Below is a small trained network, with its code and all its weights. Each question gives an input and a target symbol and asks what happens when units are switched off, that is, made to give their printed mean instead of their output.

import numpy as np


def w(rows, s, z=0):
    codes = np.array(rows[::2]) - 128.0
    scale = np.full(codes.shape[1], s)
    scale[-1] = z or s
    return codes * scale


def norm(h):
    return h / np.sqrt((h * h).mean(-1, keepdims=True) + 1e-5)


def f(y):
    return np.maximum(y, 0)


def softmax(a):
    e = np.exp(a - a.max(-1, keepdims=True))
    return e / e.sum(-1, keepdims=True)


def log_softmax(a):
    a = a - a.max(-1, keepdims=True)
    return a - np.log(np.exp(a).sum(-1, keepdims=True))


def net(x, mask):
    ids = ['ΘΣΩεζημ'.index(c) for c in x.split()]
    T = len(ids)
    res = E[ids] + P[:T]
    u = 0
    for l in range(3):
        q, k, v = (norm(res) @ M[l].T for M in (Q, K, V))
        z = softmax(np.where(np.tri(T) > 0, q @ k.T / 3**0.5, -1e9)) @ v
        res = res + np.where(mask[u], z, O[l][:, -1]) @ O[l][:, :-1]
        u += 1
        y = f(norm(res) @ A[l][:, :-1].T + A[l][:, -1])
        res = res + np.where(mask[u : u + 4], y, B[l][:, -1]) @ B[l][:, :-1]
        u += 4
    return log_softmax(norm(res)[-1] @ U[:, :-1].T + U[:, -1])


Q, K, V, O, A, B = {}, {}, {}, {}, {}, {}
E = w([
[55,162,47,86,108,157,85,117,148,151,161,86],'Θ',
[107,76,74,181,172,48,131,155,132,113,128,110],'Σ',
[170,107,135,156,121,208,35,128,224,105,186,81],'Ω',
[145,71,176,86,133,74,127,95,108,89,125,70],'ε',
[152,223,124,93,121,150,128,162,174,223,154,30],'ζ',
[114,164,127,118,205,106,117,157,115,5,58,72],'η',
[171,177,179,76,122,77,60,221,130,150,193,203],'μ',
],0.023)
P = w([
[153,147,10,46,57,64,96,79,68,52,135,135],'0',
[130,119,72,67,89,50,77,102,140,132,131,143],'1',
[100,72,154,30,141,74,58,99,170,123,135,135],'2',
[114,95,175,140,110,92,100,163,151,116,152,151],'3',
[142,94,179,89,173,156,164,95,170,144,154,175],'4',
[98,88,160,137,175,126,145,146,126,177,168,154],'5',
[112,122,188,156,206,161,181,131,117,181,178,197],'6',
],0.011)
Q[0] = w([
[127,121,212,151,161,176,97,162,134,133,175,150],'0.h0',
[101,116,165,247,100,255,209,106,113,176,95,164],'0.h0',
[121,106,178,62,224,127,127,189,147,87,155,120],'0.h0',
],0.0073)
K[0] = w([
[79,76,130,119,183,119,143,172,113,118,148,73],'0.h0',
[149,220,2,49,66,104,130,89,34,107,99,138],'0.h0',
[148,124,199,250,200,141,156,94,164,156,63,98],'0.h0',
],0.0073)
V[0] = w([
[177,96,110,146,33,181,18,75,198,97,90,253],'0.h0',
[199,72,54,79,95,36,131,184,62,162,186,216],'0.h0',
[92,99,102,153,178,71,104,56,128,191,97,60],'0.h0',
],0.0045)
O[0] = w([
[201,131,69,127,71,170,167,157,183,180,2,171,2],'0.h0',
[169,197,130,70,127,133,203,137,192,3,112,84,66],'0.h0',
[169,157,75,104,237,118,239,61,103,140,154,125,211],'0.h0',
],0.0087,0.0027)
A[0] = w([
[177,150,87,136,65,37,114,81,141,220,56,183,98],'0.n0',
[255,134,88,178,115,186,95,79,165,75,150,186,15],'0.n1',
[55,130,141,169,187,183,108,161,54,80,56,180,2],'0.n2',
[8,128,77,100,82,106,75,125,190,198,146,138,109],'0.n3',
],0.0053,0.0016)
B[0] = w([
[107,83,147,197,140,200,144,169,109,156,172,106,147],'0.n0',
[98,94,128,174,136,199,12,96,142,100,169,103,161],'0.n1',
[180,135,130,89,226,137,130,147,144,149,42,109,254],'0.n2',
[126,167,130,115,130,165,181,103,24,69,119,169,244],'0.n3',
],0.011,0.0039)
Q[1] = w([
[68,64,109,253,198,222,145,68,164,137,52,7],'1.h0',
[104,221,121,126,112,142,158,139,44,134,56,56],'1.h0',
[94,56,90,194,137,49,253,63,189,156,108,120],'1.h0',
],0.0071)
K[1] = w([
[86,53,145,183,227,192,167,86,112,204,72,58],'1.h0',
[46,185,131,155,192,189,73,121,143,64,165,89],'1.h0',
[66,75,165,111,78,110,169,46,61,83,169,2],'1.h0',
],0.0088)
V[1] = w([
[183,151,15,101,103,140,178,170,132,141,20,144],'1.h0',
[75,53,165,164,70,116,170,177,112,204,69,78],'1.h0',
[39,145,142,201,247,140,156,253,105,172,176,248],'1.h0',
],0.0049)
O[1] = w([
[111,182,134,108,190,57,113,79,160,155,182,176,109],'1.h0',
[80,99,138,96,161,49,136,85,68,93,125,43,2],'1.h0',
[107,196,33,82,95,81,74,180,246,91,129,147,88],'1.h0',
],0.012,0.0056)
A[1] = w([
[124,157,122,95,80,156,148,154,179,135,140,144,139],'1.n0',
[128,173,113,134,116,149,115,124,111,189,135,153,77],'1.n1',
[112,179,72,134,223,23,114,124,179,3,66,69,48],'1.n2',
[106,53,173,122,135,85,142,105,86,145,134,80,4],'1.n3',
],0.011,0.0019)
B[1] = w([
[110,75,130,136,109,51,133,158,152,153,120,103,149],'1.n0',
[113,113,149,139,113,115,161,70,160,128,164,108,149],'1.n1',
[144,186,140,113,244,170,164,242,102,190,53,172,252],'1.n2',
[165,44,91,151,127,5,73,183,115,73,197,49,154],'1.n3',
],0.011,0.02)
Q[2] = w([
[94,89,121,145,100,172,166,54,46,117,74,55],'2.h0',
[111,210,55,69,127,253,71,122,120,30,50,227],'2.h0',
[182,173,139,53,178,23,246,182,49,116,119,128],'2.h0',
],0.0064)
K[2] = w([
[158,101,197,211,150,139,113,82,85,111,188,174],'2.h0',
[95,199,125,147,139,254,91,183,141,141,122,218],'2.h0',
[98,172,174,89,167,25,98,88,157,46,171,132],'2.h0',
],0.0082)
V[2] = w([
[120,254,128,131,129,170,138,157,209,215,156,124],'2.h0',
[57,100,42,123,78,172,175,167,112,132,104,114],'2.h0',
[133,152,155,135,70,194,160,102,120,199,111,130],'2.h0',
],0.0092)
O[2] = w([
[111,141,143,110,101,211,180,93,54,102,27,160,219],'2.h0',
[170,137,218,133,160,78,172,53,160,81,92,155,35],'2.h0',
[3,183,130,154,82,142,105,177,171,93,109,162,4],'2.h0',
],0.011,0.0032)
A[2] = w([
[14,229,105,73,42,209,213,78,105,95,112,177,143],'2.n0',
[106,143,134,144,178,86,54,82,155,90,158,120,34],'2.n1',
[137,97,110,161,82,168,119,105,103,2,81,134,76],'2.n2',
[126,94,106,162,36,113,148,107,155,59,143,80,3],'2.n3',
],0.0095,0.0034)
B[2] = w([
[10,88,132,142,120,130,199,132,133,117,136,72,252],'2.n0',
[180,169,105,40,84,60,177,129,60,183,117,166,146],'2.n1',
[149,90,152,143,139,164,186,82,142,127,41,80,152],'2.n2',
[151,160,182,116,232,173,124,169,123,146,139,180,140],'2.n3',
],0.014,0.011)
U = w([
[148,186,238,175,167,60,153,75,169,113,112,178,35],'Θ',
[159,195,108,111,255,145,167,144,77,158,93,161,75],'Σ',
[184,92,127,170,148,221,130,87,137,176,138,153,53],'Ω',
[191,116,137,146,185,55,150,116,130,196,162,59,186],'ε',
[60,150,123,118,111,118,207,104,101,142,123,94,245],'ζ',
[116,156,144,101,149,135,104,65,48,201,172,221,8],'η',
[147,165,38,47,75,107,115,167,169,79,96,155,240],'μ',
],0.0053,0.0011)

Each question gives the input, a string of symbols that net reads in full, and the target symbol t.
The units are the heads (3 rows each of Q, K, V and O) and the neurons (one row each of A and B). Each row of codes is followed by its name. A weight is (code - 128) times the scale printed after its matrix; where a second scale follows, it is the last column's (O, A, B and U).
mask holds one flag per unit, layer by layer, with each layer's heads first. A switched-off unit (its flag False) gives its mean, the last column of its rows in O or B, instead of its output. The means were averaged over made-up inputs and are rounded, as every weight is.
A unit's drop is (log p(t) with every unit on - log p(t) with that unit switched off) / (log p(t) with every unit on - log p(t) with every unit switched off).
The circuit of an input: a set's keep is (log p(t) with only the set's units on - log p(t) with every unit switched off) / (log p(t) with every unit on - log p(t) with every unit switched off). Starting from the 12 units with the biggest drops (on a tie, the unit counted first), units are removed one at a time, each time the one whose removal leaves the highest keep (on an exact tie, the one counted first), for as long as the keep stays at least 0.8.
circuit, biggest first: the units of the circuit, biggest drop first
unit that matters most: the unit with the biggest drop
k most important neurons: the k neurons with the biggest drops, biggest first
top k neurons in layer l: the k neurons of layer l with the biggest drops, biggest first
drop of u: that unit's drop, to one decimal
input μ μ η μ, target η: circuit, biggest first -> [0.h0 1.n2 2.h0 1.h0]
input η Θ Σ ε η ζ, target ε: circuit, biggest first -> [2.h0 1.n2]
input μ ζ η η μ, target ζ: circuit, biggest first -> [2.h0 1.n2 2.n0]
input η μ ε η μ, target ε: most important neuron -> [1.n2]
input ε ε μ, target μ: circuit, biggest first -> [1.n2 1.h0]
input η ε Θ, target ζ: circuit, biggest first -> [0.n3 1.n2 2.n0]
input Θ η η ζ μ, target μ: circuit, biggest first -> [1.h0 1.n2]
input Θ ζ η Θ Ω Ω, target Ω: 2 most important neurons -> [1.n2 2.n0]
input η Ω Θ Θ Ω, target Θ: top 2 neurons in layer 0 -> [0.n3 0.n1]
input Ω Θ η η Σ Ω, target Θ: 2 most important neurons -> [0.n1 1.n2]
input Ω η Θ Ω, target η: 2 most important neurons -> [1.n2 2.n1]
input η ε Σ η η Θ Σ, target ε: top 2 neurons in layer 1 -> [1.n2 1.n3]
input η μ Θ Σ η η μ, target Θ: 2 most important neurons -> [1.n2 1.n0]
input ε ε Ω, target Ω: unit that matters most -> 0.h0
input μ Ω Ω η η ζ, target ζ: 3 most important neurons -> [1.n2 2.n0 1.n1]
input η Ω η Ω, target η: 3 most important neurons -> [1.n2 2.n1 0.n1]
input ε Θ Θ ε Θ, target ζ: 2 most important neurons -> [0.n3 1.n3]
input Θ η η Θ ζ, target ζ: 2 most important neurons -> [1.n2 2.n0]
input ζ ε μ ζ η η Σ, target ε: drop of 1.h0 -> 0.6
input η ε Ω Θ Ω η ζ, target ε: top neuron in layer 1 -> [1.n2]
input μ Θ η η Θ μ, target Θ: drop of 0.h0 -> -0.1
input η ζ Θ Ω Σ ε, target ε: drop of 0.n0 -> 0.0
